Known rows:
q_799: [ 22 -37 -11  11  11 -11  29  11 -20  -7 -19  -2  40  31  11  -2   7  19
   8 -28   6  15  42  -1   7  26 -40 -23 -39  23  34   4   2  16  -8 -27
  -5  -3 -11  32  48]
q_999: [ 22 -35   8 -21   1 -21   5 -12 -27 -23  20   5  40 -29 -14  17  -6   4
   0 -16  -4 -20  32   0   5  15 -13 -14 -14  -7  11  21 -37  35 -24 -14
 -22  -7 -19  -9   9]
q_980: [ 26 -39   5 -18  11 -21   7  -6 -16  -8  10  -3  19  -7 -32  28   1 -12
 -12 -14  -9   5   2   1   1 -13 -23 -27 -48  36  27   4   1   7  10 -31
 -16 -13 -18  21  25]
q_529: [ 23 -40   4 -21  -2 -21  13  -5 -24 -15  16  -3  39 -12  -7  17  -3  -6
  -4  -1   1  -4  19  -3   9  10 -13 -13 -24  11  24  25  -6  10 -15 -21
 -22  -2 -29   9  16]
q_147: [ 22 -39   4 -21  -1 -21  12  -6 -24 -17  15  -3  40 -11  -5  17  -5  -6
  -4  -1   1  -3  18  -4  10   9 -14 -13 -24   9  23  24  -5   9 -16 -20
 -23  -3 -30  11  17]
q_72: [ 35 -14   7 -34 -33  -4  11 -18 -45 -29  15  -3  42 -42 -12  11   6  10
   0 -22  -9 -12  30   2   9  17  -9   0 -10  -1   7  35 -24  19 -52  -4
 -38  15 -36 -10  24]
q_88: [ 33 -27   1 -27 -22  -4  20  -6 -37 -16   7 -12  34 -16  -4  14   9  -1
  -9 -11 -10  12   9  -2   9   0 -16  -6 -31  30  25  31  15 -11 -27 -20
 -32  13 -42  18  33]
q_592: [ 26 -42  -7   1   6 -15  33   5 -26  -3  -3  -2  34   5   0   9  12  12
   2 -24  -2   3  45   7   2  16 -25 -19 -37  28  29   9   4  17  -7 -27
  -4   0 -10  18  31]
q_682: [ 28 -43 -15  20   9  -8  47  14 -28   3 -18   1  34  13   8  -1  22  29
   8 -43  -3   4  69  13  -3  23 -34 -23 -43  33  29  -2   4  27  -7 -30
  10   4   7  20  41]
q_925: [ 22 -42   3  -3   7  -5  19  -3 -35 -22  11   3  32 -25  -1  11   4  21
  -3 -36 -20 -11  41   5  -2  10 -20 -18 -21  13  10  11 -33  34 -22 -24
 -13  -2 -13  -3  16]
q_646: [ 21 -46   1   2  13  -2  24   1 -34 -17   8   1  23 -19  -2  13   7  21
  -9 -41 -28  -1  35   6  -7  -2 -24 -23 -34  33  15   3 -21  26 -10 -33
  -9  -4 -10   7  20]
q_254: [ 21 -40   3 -11   3 -12  15  -5 -29 -20  13   1  37 -19  -1  13  -1   9
  -5 -19 -10  -8  30   0   3   8 -18 -16 -24  11  17  18 -21  22 -19 -22
 -18  -3 -20   4  16]
q_579: [ 17 -59   8 -14  16 -10  23  -4 -36 -50  41 -10  49 -26  19  10 -12  14
  -4  -3   8 -21  43   0  15  14 -11 -10   4  -4   3  38 -48  31 -18  -6
 -23  10 -52   3  -4]
q_902: [ 23 -37   6 -17   1 -18  11  -9 -29 -22  18   2  39 -25  -8  15  -3   6
  -1 -17  -6 -15  33   1   4  14 -13 -14 -15   0  14  21 -29  29 -23 -17
 -20  -5 -20  -4  11]
q_360: [ 27 -34  -4   1   1 -16  27  -2 -30 -13  -1   7  44 -11  -2   3   9  25
  14 -34   4 -20  69   9   2  35 -23 -15 -19  -5  16  11 -32  46 -26 -13
  -4   1   2  -4  24]
q_194: [ 28 -33  -5  -7  -2 -25  24  -3 -24  -9   2   4  48  -5  -4   6   6  11
  13 -17  14 -16  58   5   9  35 -19 -13 -19  -7  22  18 -18  34 -23 -12
  -8   2  -7   0  22]
q_131: [ 25 -39   6 -13  11 -16   7  -8 -22 -14  11   3  20 -19 -29  25   2   1
  -9 -28 -15  -5  19   4  -2  -6 -23 -25 -40  26  18   3 -20  25   0 -27
 -14 -12 -11   9  20]
q_89: [ 20 -43   3  -8   7 -10  19  -1 -29 -16  10  -2  30 -14  -2  14   1   8
  -8 -22 -15  -1  25   1   0   2 -21 -19 -30  23  20  14 -13  16 -11 -27
 -15  -5 -21  11  20]
q_611: [ 14 -42   7   2   9   4  15  -1 -22 -20   8   6  29  -5  -7   5  -4  12
 -14 -16  -8   2  14 -11   2 -13 -33 -22 -49  26  20  -4 -14  18  -9 -30
 -15 -14 -14  20  35]

Facts:
q_118	Δ	q_489; q_130	Δ	q_982; q_159	Δ	q_980
q_187	Δ	q_108; q_195	Δ	q_885; q_244	Δ	q_966
q_254	Δ	q_823; q_263	Δ	q_98; q_28	Δ	q_975
q_32	Δ	q_63; q_322	Δ	q_802; q_323	Δ	q_347
q_345	Δ	q_164; q_353	Δ	q_294; q_354	Δ	q_553
q_356	Δ	q_681; q_358	Δ	q_354; q_360	Δ	q_929
q_415	Δ	q_187; q_420	Δ	q_655; q_425	Δ	q_323
q_43	Δ	q_89; q_489	Δ	q_878; q_493	Δ	q_611
q_535	Δ	q_855; q_55	Δ	q_118; q_553	Δ	q_55
q_558	Δ	q_639; q_563	Δ	q_237; q_577	Δ	q_650
q_611	Δ	q_322; q_612	Δ	q_7; q_626	Δ	q_255
q_63	Δ	q_612; q_632	Δ	q_535; q_646	Δ	q_571
q_681	Δ	q_493; q_682	Δ	q_420; q_693	Δ	q_43
q_716	Δ	q_425; q_743	Δ	q_940; q_745	Δ	q_529
q_749	Δ	q_254; q_791	Δ	q_279; q_799	Δ	q_900
q_823	Δ	q_147; q_848	Δ	q_799; q_883	Δ	q_848
q_89	Δ	q_88; q_900	Δ	q_563; q_925	Δ	q_658
q_930	Δ	q_28; q_970	Δ	q_353; q_982	Δ	q_754
q_101	ρ	q_237; q_101	ρ	q_936; q_101	ρ	q_848
q_101	ρ	q_592; q_118	ρ	q_682; q_130	ρ	q_174
q_130	ρ	q_980; q_159	ρ	q_255; q_159	ρ	q_611
q_163	ρ	q_195; q_164	ρ	q_476; q_164	ρ	q_639
q_194	ρ	q_799; q_23	ρ	q_195; q_23	ρ	q_66
q_258	ρ	q_626; q_258	ρ	q_654; q_263	ρ	q_577
q_263	ρ	q_347; q_279	ρ	q_592; q_294	ρ	q_981
q_294	ρ	q_941; q_294	ρ	q_88; q_322	ρ	q_558
q_323	ρ	q_89; q_323	ρ	q_855; q_353	ρ	q_32
q_354	ρ	q_420; q_354	ρ	q_108; q_360	ρ	q_799
q_380	ρ	q_40; q_380	ρ	q_271; q_380	ρ	q_571
q_473	ρ	q_655; q_473	ρ	q_577; q_473	ρ	q_571
q_489	ρ	q_883; q_579	ρ	q_345; q_579	ρ	q_525
q_612	ρ	q_682; q_612	ρ	q_716; q_63	ρ	q_791
q_651	ρ	q_98; q_651	ρ	q_415; q_687	ρ	q_682
q_687	ρ	q_936; q_693	ρ	q_66; q_7	ρ	q_493
q_7	ρ	q_682; q_7	ρ	q_799; q_7	ρ	q_658
q_72	ρ	q_476; q_72	ρ	q_553; q_72	ρ	q_749
q_745	ρ	q_980; q_751	ρ	q_626; q_754	ρ	q_918
q_754	ρ	q_525; q_754	ρ	q_415; q_793	ρ	q_28
q_819	ρ	q_187; q_823	ρ	q_358; q_834	ρ	q_646
q_85	ρ	q_535; q_85	ρ	q_215; q_856	ρ	q_131
q_856	ρ	q_980; q_878	ρ	q_940; q_885	ρ	q_553
q_890	ρ	q_654; q_890	ρ	q_681; q_900	ρ	q_98
q_900	ρ	q_3; q_902	ρ	q_802; q_929	ρ	q_583
q_929	ρ	q_646; q_957	ρ	q_626; q_957	ρ	q_941
q_957	ρ	q_476; q_957	ρ	q_639; q_963	ρ	q_32
q_963	ρ	q_493; q_970	ρ	q_640; q_970	ρ	q_611
q_972	ρ	q_43; q_999	ρ	q_570; q_999	ρ	q_883

Rows:
No name comes twice in this set of rows, the named rows included.
[  4 -51   0 -10  -2 -22  21   9 -26   9   9   5  46  -6  32  10  -8  -3
 -12   4 -34   9   9 -17  -1  15   0  -7 -18  11  36  32  22  -9 -29 -48
 -18 -18 -19  -2   5] => q_655
[ 16 -70   2  -2  25   0  38   7 -38 -45  36 -18  40 -13  29  10  -4  17
 -12  -8  -3  -2  38   2  12   0 -17 -15 -10  27  11  32 -25  13  -2 -19
 -17  14 -56  20   3] => q_918
[ 30 -37 -10  -5  -2 -27  33   5 -19   3  -6  -3  46  17  -2   7  12   0
   9  -6  20   1  47   4  11  28 -23 -15 -34  14  37  18  16  10  -8 -20
  -5   3 -13  22  35] => q_658
[ 42 -59 -10 -16 -19 -54  66 -17 -40 -21  41 -13  29 -32 -23  31  46  18
 -13 -64 -49 -12  75  29 -34  14  30 -10 -21  72  22  27  26  33   3 -15
   2 -23 -12 -74 -34] => q_358
[ 32 -22   5 -35 -26 -13  11 -13 -36 -21  15  -7  43 -28 -11  15   3  -3
  -3  -5  -1  -4  17  -2  12  12  -9  -2 -18   6  18  36  -5   4 -37 -10
 -36  12 -41   2  24] => q_885
[ 37 -24  -1 -19 -28  12  31  -3 -49 -16   0 -15  26 -25  -1  10  23  15
 -12 -34 -29  18  18   5   1  -6 -19  -5 -36  51  20  24  18  -9 -33 -23
 -30  22 -41  16  43] => q_476
[ 44 -48  -3 -36 -26 -67  49 -26 -34 -24  51  -9  40 -40 -34  36  34   1
  -6 -40 -25 -27  69  24 -21  27  40  -3  -4  39  19  42  13  37  -8  -2
 -10 -23 -21 -82 -39] => q_354
[ 16 -63   8 -13  19  -8  26  -3 -37 -55  46 -12  50 -26  23   9 -13  15
  -5  -1  11 -21  44   1  16  14 -10 -10   7  -4   2  41 -51  31 -17  -5
 -24  14 -57   3  -6] => q_651
[ 23 -36   7 -19   3 -19   5 -10 -27 -22  18   4  36 -27 -16  18  -4   4
  -3 -18  -6 -17  28   1   3  12 -15 -17 -19   0  12  18 -34  32 -19 -17
 -20  -8 -17  -5  10] => q_163
[ 56 -28 -12 -30  -3 -40  49  20 -28  36  32   5  19 -30 -48  41  43  -4
  27 -17  14 -28  84  33   7  60  25  -3  23  29  14  36   5  41  -1 -17
  -2  26 -23 -37  20] => q_118
[ 16 -61  10 -22  16 -17  21  -6 -32 -54  50 -16  57 -21  22  13 -18   1
  -4  17  24 -19  34  -4  24  16  -6  -7   9 -11   7  50 -41  20 -16  -1
 -30  14 -68   9  -7] => q_754
[  7 -49   0 -12  -2 -20  20   7 -25   5   8   3  44  -5  27  10  -8  -4
 -12   3 -27   9   9 -14   1  13  -4  -9 -20  13  35  29  17  -8 -26 -43
 -18 -16 -20   3  10] => q_347
[ 34 -17   7 -32 -31  -3  13 -16 -45 -28  13  -3  41 -41 -12  11   8  10
  -2 -23 -11 -10  28   2   7  14 -10  -1 -13   4   9  33 -20  17 -48  -6
 -36  14 -35  -7  26] => q_258
[ 31 -28   1  -9 -18  14  28  -4 -50 -23   2  -5  27 -32   0   7  17  28
  -7 -46 -33   5  34   6  -4  -1 -23 -10 -31  34  10  16 -12  14 -36 -23
 -23  15 -26   6  35] => q_749
[ 17 -50   9  -5  -4  -1  16 -16 -35 -18   7   1  45 -43   9   5  -9   4
 -13  -2  -4 -25  35   1   1 -18 -29 -16 -51  -8  19  12 -24  21 -29 -22
  -7   8   0  23   5] => q_563

Now the same elements, written a new way:
Known rows:
q_147: [ 23   6  19  -6 -27  -1  17 -27 -12  17   2  28  10  11  10  -1 -10 -14
  10 -14  -4  -8 -18   6   1  -1  -3]
q_258: [ 19   9  30  -6 -23   7  18 -19  -1  14   9  16  17   4   6  -9  -5 -10
   8  -3  -9 -11 -13  17   9  -7 -10]
q_577: [ 10  -7  14  -4   4  11  17 -10  -1  31 -12  22  11  11  12   0 -24 -17
   8 -19 -13  -5  -9   0   4   5  -4]
q_650: [ 18   6  23 -10 -16   9  15 -17  -5  18   3  23  13   8   8  -3 -10 -11
   5  -5  -6  -2 -13  15   6  -3  -7]
q_651: [ 18   7  30 -13 -30  10  12 -21  -5  13  11  19  11   4   4  -9 -13 -19
   8   0 -13  -8 -12  25   4 -12  -5]
q_972: [ 18  12  39  -8 -29   4  27 -20   5  22   8  14  20   5  10  -2  -5  -3
  11  -5 -13 -12 -12  12  15 -13 -18]
q_88: [  7   8  36 -17 -11   7  13  -7 -15  22  -3  20  13  17   7   6 -10  -9
  -2 -21   3   5  -8  15   7  -2  -9]
q_101: [ 16  13  19  -9 -19  13  16 -17   0  13   7  22   9   4   4  -8  -7 -17
   7   0  -9 -15 -14  18   0 -12  -4]
q_848: [ 16  -1  19   1   1  22  16 -23   3  25 -10  22  13  -1  12  -4 -38 -29
 -10 -22  -6   4   2   6  -1 -16   0]
q_28: [  8 -28  32 -10 -23  10  25 -10 -10  30   8  16  12  15   9 -18 -29 -19
  10 -40 -36  11   3  22   9  16  13]
q_195: [ 11  -7  23  -9  -5   8  20 -13   1  37 -14  22  13  12  14   5 -28 -18
  12 -15 -17  -5  -8   3   9  -2  -8]
q_3: [ 15   1  25 -20 -23  12  11 -19 -14  24   3  27   5   9   9   2 -19 -14
   0  -9  -6  13  -7  19   1  -5  -4]
q_611: [  1  -7  24 -33  -8 -11  10 -13  -2  35 -16  16  23 -14  37 -11 -38  -6
   2  -3  -8  -4  -3  -1  11   5 -18]
q_353: [  7   3  24  -3 -13  13  13 -20   1  19   0  11   7  -1   3 -14 -19 -29
   9  -6 -17 -26  -9   7  -1 -11  -7]
q_834: [ 24   3  35  -5 -16   6  12 -28  -9   9   1  16  23   5   8 -16  -2 -17
   9   8   3 -12 -18  21  15   3 -12]
q_108: [ 15   8  23 -12 -13   7  15 -15  -7  26   3  23   9   8  10   9 -14  -1
   0 -16  -4   9 -10   4   4  -3 -14]
q_957: [ 19   9  30  -6 -23   8  18 -19  -1  15   9  16  17   4   6  -9  -5 -10
   8  -3  -9 -11 -13  17   9  -6 -11]
q_271: [ 17   2  10  -9  -1  10  20  -7  -4  25  -5  33  12  15  11   6 -12  -7
   7 -14  -6   3 -14  10   5   4  -3]
q_358: [ 17 -10   7   5  12  12  -6  -9  -6  16  -5  15  12  10   4  -8 -24 -17
   6 -17  -9  -1 -12  -5  -2  18  -6]

Rows:
No name comes twice in this set of rows, the named rows included.
[ 22   0  19   5   3  24  18 -26   9  21 -10  23  17  -4  14  -5 -41 -31
 -15 -24  -4   5   4   8   0 -21   2] => q_799
[ 11  -7  26  -5 -16   3  15 -28 -13  31  -7  16   8   8  14  -4 -25 -19
   5 -24  -8  -2  -6  -7   1   2  -8] => q_749
[ 29  -3   5  19 -16 -13   1 -34 -13   2   1  20  10   7   4 -13 -19 -31
  22 -27 -11 -38 -27 -16  -6  16   3] => q_823
[  7  -2  27  -6  -7   9  12 -18  -6  34  -4  13   8   3  10   3 -27 -12
   2 -22 -12   1  -4  -7   2  -1 -16] => q_420
[ 20 -12  33  -9 -37   7  28  -7  -2  12  23  20  20  15   4 -22 -10 -13
  16 -24 -36  -1  -7  39  14   7  13] => q_793
[  9   8  23   2 -20  18  16 -15   0  19  10  25   5  -5   7  -1   3 -22
   4   7 -17 -14 -20  21  -1  -8  -7] => q_7
[ 29   1  35   7 -15  21  15 -32  14  11   1  13  24  -9   9 -15 -42 -37
  -8 -15 -14  -6   4  21   8 -26   0] => q_900
[ 15  14  32 -11 -22  10  29 -26   0  24  -5  18  16   4  12  -7  -1 -13
   7   7   1 -17 -13  13   9 -18 -15] => q_902
[  4  -3  18 -10  -6  15  12 -18  -7  30  -8  18   3   4   9  -5 -27 -23
   1 -15 -10  -4  -4   2  -5  -5  -5] => q_682
[ 16 -11  29 -12  -6 -13   8 -13   4  16  -7   9  36  -9  26 -25 -24 -12
  16   2 -15 -22 -13   9  22  17 -13] => q_322
[ 19   8  24  -4 -15  11   7 -24 -11   5   9  16  14   1   3 -18  -3 -16
   3   1   1 -10 -15  17   3   1  -8] => q_85
[  9   4  22  -4 -14  13  13 -19   3  18   0  11   9  -1   4 -15 -19 -28
   9  -4 -16 -24  -9   9  -1 -12  -6] => q_360
[ 21  -4  29 -12  -8   8  10 -27 -19  21  -8  25  17  10  14  -6 -10 -12
   2  -1  10  10 -13  15  12   9 -11] => q_583
[ 14  -1  18   3  -3   9  18 -11   8  19  -4  15  17   6   6 -10 -17 -22
  15  -9 -20 -26 -13   5   7  -1  -6] => q_263
[ 16 -23  25 -11  -5  12   5 -21 -16  22 -11  22  13  13  10 -14 -30 -32
   8 -10 -10   5  -8  20   9  16   5] => q_791

